Below are the code and all the weights of a small trained network. Each question names an input and a class and asks about switching units off, where a switched-off unit gives its printed mean instead of its output.

import numpy as np


def w(rows, s, z=0):
    codes = np.array(rows[::2]) - 128.0
    scale = np.full(codes.shape[1], s)
    scale[-1] = z or s
    return codes * scale


def norm(h):
    return h / np.sqrt((h * h).mean(-1, keepdims=True) + 1e-5)


def f(y):
    return np.maximum(y, 0)


def log_softmax(a):
    a = a - a.max(-1, keepdims=True)
    return a - np.log(np.exp(a).sum(-1, keepdims=True))


def net(x, mask):
    res = np.array(x, float).reshape(1, 8) / 4 @ E
    u = 0
    for l in range(3):
        y = f(norm(res) @ A[l][:, :-1].T + A[l][:, -1])
        res = res + np.where(mask[u : u + 13], y, B[l][:, -1]) @ B[l][:, :-1]
        u += 13
    return log_softmax(norm(res)[-1] @ U[:, :-1].T + U[:, -1])


A, B = {}, {}
E = w([
[126,128,134,124,121],'x0',
[154,254,163,162,152],'x1',
[127,129,130,125,123],'x2',
[24,133,115,166,197],'x3',
[100,176,72,36,151],'x4',
[130,128,126,129,130],'x5',
[105,138,146,116,86],'x6',
[119,179,7,199,41],'x7',
],0.0079)
A[0] = w([
[153,193,169,133,156,76],'L0N0',
[105,58,87,98,161,121],'L0N1',
[151,83,112,120,115,106],'L0N2',
[126,107,104,187,197,116],'L0N3',
[137,115,182,111,190,104],'L0N4',
[135,105,185,77,128,56],'L0N5',
[113,131,183,103,140,2],'L0N6',
[161,123,145,138,100,141],'L0N7',
[192,143,88,68,140,145],'L0N8',
[134,71,130,124,92,146],'L0N9',
[75,129,168,137,98,143],'L0N10',
[9,163,97,81,174,183],'L0N11',
[157,172,131,141,138,48],'L0N12',
],0.016,0.007)
B[0] = w([
[33,165,120,145,123,175],'L0N0',
[46,185,149,137,89,198],'L0N1',
[79,129,142,132,91,165],'L0N2',
[218,126,189,102,54,180],'L0N3',
[115,144,58,126,131,204],'L0N4',
[142,134,57,116,187,178],'L0N5',
[121,105,39,111,205,143],'L0N6',
[147,120,174,152,97,175],'L0N7',
[196,175,179,69,10,198],'L0N8',
[72,206,154,144,119,191],'L0N9',
[226,126,141,154,108,165],'L0N10',
[198,160,160,70,46,254],'L0N11',
[27,190,146,152,96,144],'L0N12',
],0.011,0.0089)
A[1] = w([
[131,127,48,150,96,19],'L1N0',
[142,173,115,106,73,201],'L1N1',
[121,135,27,132,168,89],'L1N2',
[139,141,79,172,43,129],'L1N3',
[130,53,186,214,147,109],'L1N4',
[210,99,94,113,151,97],'L1N5',
[150,120,185,131,199,84],'L1N6',
[142,149,190,147,104,111],'L1N7',
[116,9,126,84,109,3],'L1N8',
[93,86,162,52,231,120],'L1N9',
[115,73,173,151,200,184],'L1N10',
[88,144,54,129,131,155],'L1N11',
[105,31,107,98,93,196],'L1N12',
],0.014,0.0051)
B[1] = w([
[161,123,87,100,209,136],'L1N0',
[146,88,156,153,208,252],'L1N1',
[100,74,195,177,147,132],'L1N2',
[120,87,104,95,204,212],'L1N3',
[196,183,132,128,28,146],'L1N4',
[95,69,155,152,71,134],'L1N5',
[184,141,95,76,145,134],'L1N6',
[116,109,159,135,140,188],'L1N7',
[84,130,138,89,214,129],'L1N8',
[115,95,54,95,251,137],'L1N9',
[170,181,139,18,167,134],'L1N10',
[116,79,172,142,175,142],'L1N11',
[92,204,143,76,149,140],'L1N12',
],0.013,0.015)
A[2] = w([
[132,102,54,168,160,103],'L2N0',
[82,118,129,86,155,144],'L2N1',
[75,179,147,84,118,119],'L2N2',
[87,108,81,168,122,91],'L2N3',
[149,60,109,110,64,100],'L2N4',
[87,105,6,154,103,85],'L2N5',
[53,96,132,115,99,84],'L2N6',
[120,177,121,166,157,105],'L2N7',
[40,217,123,122,120,133],'L2N8',
[41,210,12,183,37,8],'L2N9',
[137,119,141,223,62,133],'L2N10',
[162,133,40,144,162,102],'L2N11',
[146,130,217,131,169,124],'L2N12',
],0.015)
B[2] = w([
[127,121,91,62,164,142],'L2N0',
[127,120,123,181,153,183],'L2N1',
[153,113,117,206,93,170],'L2N2',
[135,128,56,163,177,129],'L2N3',
[135,92,189,188,106,133],'L2N4',
[114,139,103,55,146,128],'L2N5',
[35,174,170,247,152,134],'L2N6',
[30,174,122,161,102,138],'L2N7',
[117,127,87,210,82,157],'L2N8',
[219,193,17,15,63,128],'L2N9',
[169,172,55,52,38,156],'L2N10',
[95,108,99,70,163,142],'L2N11',
[117,34,122,139,137,255],'L2N12',
],0.012)
U = w([
[149,76,176,121,116,75],'0',
[123,114,115,125,118,254],'1',
[112,138,7,89,176,114],'2',
[126,109,129,131,114,200],'3',
[160,205,93,89,42,99],'4',
[59,168,152,180,110,45],'5',
[126,90,130,127,118,121],'6',
[144,86,139,131,123,58],'7',
],0.02,0.0095)

Each question gives the input, the list of numbers given to net, and the class t.
The units are the neurons (one row each of A and B). Each row of codes is followed by its name. A weight is (code - 128) times the scale printed after its matrix; where a second scale follows, it is the last column's (A, B and U).
mask holds one flag per neuron, layer by layer. A switched-off neuron (its flag False) gives its mean, the last column of its row in B, instead of its output. The means were averaged over made-up inputs and are rounded, as every weight is.
A unit's drop is (log p(t) with every unit on - log p(t) with that unit switched off) / (log p(t) with every unit on - log p(t) with every unit switched off).
The circuit of an input: a set's keep is (log p(t) with only the set's units on - log p(t) with every unit switched off) / (log p(t) with every unit on - log p(t) with every unit switched off). Starting from the 12 units with the biggest drops (on a tie, the unit counted first), units are removed one at a time, each time the one whose removal leaves the highest keep (on an exact tie, the one counted first), for as long as the keep stays at least 0.8.
circuit, biggest first: the units of the circuit, biggest drop first
unit that matters most: the unit with the biggest drop
k most important neurons: the k neurons with the biggest drops, biggest first
k most important neurons of layer l: the k neurons of layer l with the biggest drops, biggest first
input [-5,-7,4,1,7,-4,4,-5], class 4: 2 most important neurons -> [L0N11 L1N3]
input [-3,-6,-7,-1,-8,-4,-2,-6], class 4: 3 most important neurons -> [L0N11 L1N4 L1N1]
input [-4,6,-1,8,-8,-3,5,3], class 0: 2 most important neurons -> [L0N3 L1N7]
input [-4,7,-3,-4,-4,6,4,-6], class 5: unit that matters most -> L0N0
input [0,-6,1,-3,-7,2,7,-8], class 2: 4 most important neurons -> [L0N5 L0N8 L0N11 L1N9]
input [4,-7,-3,3,-2,3,6,0], class 5: circuit, biggest first -> [L0N1 L2N6]
input [-2,-7,-6,1,3,-4,3,5], class 5: circuit, biggest first -> [L0N1 L2N6]
input [-1,6,1,4,0,-5,6,-7], class 2: circuit, biggest first -> [L0N6 L1N9 L0N8]
input [-4,1,-1,5,4,0,-2,-8], class 2: circuit, biggest first -> [L1N9 L0N4]
input [0,6,-4,-2,-5,4,1,-1], class 5: 3 most important neurons of layer 0 -> [L0N0 L0N12 L0N11]
input [-2,3,7,2,-8,-6,-1,-7], class 4: 2 most important neurons -> [L0N11 L1N4]
input [-1,7,3,8,7,1,1,-5], class 0: 3 most important neurons of layer 0 -> [L0N11 L0N1 L0N9]
input [0,4,0,7,2,4,5,7], class 0: 3 most important neurons of layer 0 -> [L0N11 L0N4 L0N5]
input [2,8,-4,-2,3,5,-2,-2], class 5: circuit, biggest first -> [L0N0]
input [0,4,2,6,4,-3,1,0], class 0: circuit, biggest first -> [L0N11 L1N1 L0N8 L2N10]
input [2,1,-6,1,6,5,5,-6], class 2: 4 most important neurons -> [L0N5 L0N6 L0N4 L0N3]
input [-3,7,1,0,2,4,-1,2], class 5: 2 most important neurons -> [L0N0 L0N12]
input [6,-4,-3,0,8,6,-6,0], class 4: 2 most important neurons -> [L0N11 L0N8]
input [1,-6,-2,-3,-7,-6,-3,7], class 2: 3 most important neurons -> [L1N3 L0N11 L0N8]
input [2,-5,-6,7,8,-5,3,6], class 4: circuit, biggest first -> [L0N11]
input [2,7,4,-3,-8,0,7,5], class 4: 4 most important neurons -> [L2N10 L0N11 L1N4 L0N7]
input [2,-7,-2,-6,3,4,6,4], class 5: 3 most important neurons of layer 0 -> [L0N11 L0N9 L0N2]
input [0,-3,6,7,-8,-6,-1,-6], class 4: 2 most important neurons of layer 0 -> [L0N8 L0N11]
input [6,5,-2,6,3,2,-3,-7], class 2: 2 most important neurons of layer 0 -> [L0N8 L0N6]
